Below are the code and all the weights of a small trained network. Each question names an input and a class and asks about switching units off, where a switched-off unit gives its printed mean instead of its output.

import numpy as np


def w(rows, s, z=0):
    codes = np.array(rows[::2]) - 128.0
    scale = np.full(codes.shape[1], s)
    scale[-1] = z or s
    return codes * scale


def norm(h):
    return h / np.sqrt((h * h).mean(-1, keepdims=True) + 1e-5)


def f(y):
    return y / 2 * (1 + np.tanh(0.7978845608 * (y + 0.044715 * y**3)))


def log_softmax(a):
    a = a - a.max(-1, keepdims=True)
    return a - np.log(np.exp(a).sum(-1, keepdims=True))


def net(x, mask):
    res = np.array(x, float).reshape(1, 6) / 4 @ E
    u = 0
    for l in range(2):
        y = f(norm(res) @ A[l][:, :-1].T + A[l][:, -1])
        res = res + np.where(mask[u : u + 12], y, B[l][:, -1]) @ B[l][:, :-1]
        u += 12
    return log_softmax(norm(res)[-1] @ U[:, :-1].T + U[:, -1])


A, B = {}, {}
E = w([
[135,133,119,126,133,128,122],'x0',
[48,242,182,155,73,33,37],'x1',
[146,143,115,127,141,128,115],'x2',
[187,38,198,201,88,70,3],'x3',
[66,93,149,149,252,124,68],'x4',
[125,125,131,126,126,126,130],'x5',
],0.006)
A[0] = w([
[117,120,135,135,83,171,131,134],'0.n1',
[110,60,109,115,203,136,73,8],'0.n2',
[204,93,135,123,119,115,111,67],'0.n3',
[105,208,87,106,55,160,135,114],'0.n4',
[64,154,164,125,255,167,114,62],'0.n5',
[221,129,120,109,9,166,144,255],'0.n6',
[79,233,158,102,149,113,160,79],'0.n7',
[142,103,59,126,195,143,239,205],'0.n8',
[199,20,118,129,132,153,108,108],'0.n9',
[142,121,128,149,107,68,85,43],'0.n10',
[130,131,91,110,91,91,147,101],'0.n11',
[141,131,125,123,136,94,167,72],'0.n12',
],0.0096,0.0038)
B[0] = w([
[194,124,94,99,131,92,117,139],'0.n1',
[171,137,204,140,96,96,183,166],'0.n2',
[141,76,77,143,150,142,107,154],'0.n3',
[163,180,184,158,153,99,191,201],'0.n4',
[125,68,82,64,132,99,126,182],'0.n5',
[111,82,15,107,79,154,122,251],'0.n6',
[142,81,47,113,113,94,188,190],'0.n7',
[114,163,213,110,81,166,2,254],'0.n8',
[103,133,63,161,180,55,251,214],'0.n9',
[129,140,158,58,107,196,89,151],'0.n10',
[173,128,139,151,135,170,183,142],'0.n11',
[118,160,124,179,139,148,125,123],'0.n12',
],0.0081,0.0086)
A[1] = w([
[98,140,194,109,176,139,76,88],'1.n1',
[134,70,107,211,199,133,172,77],'1.n2',
[59,122,66,137,237,83,158,105],'1.n3',
[117,105,209,97,208,159,16,43],'1.n4',
[194,98,176,120,205,91,158,128],'1.n5',
[144,114,146,120,55,115,38,133],'1.n6',
[146,159,67,56,31,172,86,180],'1.n7',
[138,134,133,49,173,223,169,172],'1.n8',
[204,161,173,210,160,106,254,173],'1.n9',
[20,189,74,68,143,104,146,183],'1.n10',
[149,145,156,117,34,184,70,1],'1.n11',
[183,140,209,90,50,86,176,155],'1.n12',
],0.011,0.0033)
B[1] = w([
[68,46,78,55,117,96,95,162],'1.n1',
[162,127,167,78,153,114,126,171],'1.n2',
[195,73,129,245,63,252,127,182],'1.n3',
[76,117,95,63,171,71,143,191],'1.n4',
[109,171,178,142,119,149,100,163],'1.n5',
[130,172,128,143,91,183,134,183],'1.n6',
[117,157,207,155,173,119,114,250],'1.n7',
[97,136,105,165,65,108,90,173],'1.n8',
[96,181,177,56,180,51,116,204],'1.n9',
[176,76,88,123,143,124,143,184],'1.n10',
[180,156,149,223,100,191,172,182],'1.n11',
[107,146,87,130,143,151,133,173],'1.n12',
],0.012,0.011)
U = w([
[131,204,149,193,77,206,109,146],'0',
[190,52,51,141,128,146,150,255],'1',
[43,83,109,58,126,134,58,134],'2',
[168,91,249,117,199,121,130,28],'3',
[150,204,96,101,166,79,197,52],'4',
],0.021,0.0049)

Each question gives the input, the list of numbers given to net, and the class t.
The units are the neurons (one row each of A and B). Each row of codes is followed by its name. A weight is (code - 128) times the scale printed after its matrix; where a second scale follows, it is the last column's (A, B and U).
mask holds one flag per neuron, layer by layer. A switched-off neuron (its flag False) gives its mean, the last column of its row in B, instead of its output. The means were averaged over made-up inputs and are rounded, as every weight is.
A unit's drop is (log p(t) with every unit on - log p(t) with that unit switched off) / (log p(t) with every unit on - log p(t) with every unit switched off).
The circuit of an input: a set's keep is (log p(t) with only the set's units on - log p(t) with every unit switched off) / (log p(t) with every unit on - log p(t) with every unit switched off). Starting from the 12 units with the biggest drops (on a tie, the unit counted first), units are removed one at a time, each time the one whose removal leaves the highest keep (on an exact tie, the one counted first), for as long as the keep stays at least 0.8.
circuit, biggest first: the units of the circuit, biggest drop first
k most important neurons: the k neurons with the biggest drops, biggest first
k most important neurons of layer l: the k neurons of layer l with the biggest drops, biggest first
drop of u: that unit's drop, to one decimal
input [1,6,1,0,-7,7], class 4: circuit, biggest first -> (0.n8)
input [-6,1,5,0,5,0], class 1: circuit, biggest first -> (0.n5 1.n3)
input [1,4,4,4,1,-2], class 2: 4 most important neurons -> (0.n6 1.n4 1.n1 0.n7)
input [2,-2,-3,-3,0,-1], class 0: 2 most important neurons -> (1.n11 1.n6)
input [-4,0,6,-7,-6,-6], class 0: 3 most important neurons -> (0.n8 0.n9 0.n6)
input [-8,-4,7,7,0,-1], class 1: 3 most important neurons -> (1.n7 0.n4 0.n3)
input [0,3,6,1,3,-5], class 2: 2 most important neurons -> (0.n9 0.n6)
input [-2,3,2,6,0,5], class 0: 2 most important neurons -> (1.n6 1.n11)
input [2,0,-1,-5,-6,3], class 0: 3 most important neurons -> (0.n9 0.n8 0.n6)
input [0,4,-8,-3,0,1], class 4: 2 most important neurons of layer 1 -> (1.n9 1.n7)
input [3,0,6,-8,7,-3], class 2: 2 most important neurons -> (0.n8 0.n9)
input [-6,-3,-4,-6,1,2], class 2: 2 most important neurons of layer 1 -> (1.n1 1.n4)
input [0,-1,1,-8,-2,5], class 0: 2 most important neurons of layer 0 -> (0.n8 0.n9)
input [-6,-4,-6,-6,7,0], class 2: most important neuron -> (0.n8)
input [0,-2,8,-7,7,3], class 2: 2 most important neurons of layer 0 -> (0.n8 0.n9)
input [0,-5,5,-2,-6,-2], class 0: drop of 0.n8 -> 0.4
input [1,7,5,-8,2,3], class 1: drop of 1.n3 -> 0.2
input [5,2,5,2,7,2], class 2: drop of 0.n9 -> 2.6
input [-1,-4,2,-6,5,-4], class 2: drop of 0.n8 -> 1.1
input [-7,-7,3,-7,0,7], class 0: most important neuron -> (1.n11)
input [-7,-1,0,-7,-7,3], class 0: 2 most important neurons -> (0.n8 0.n9)
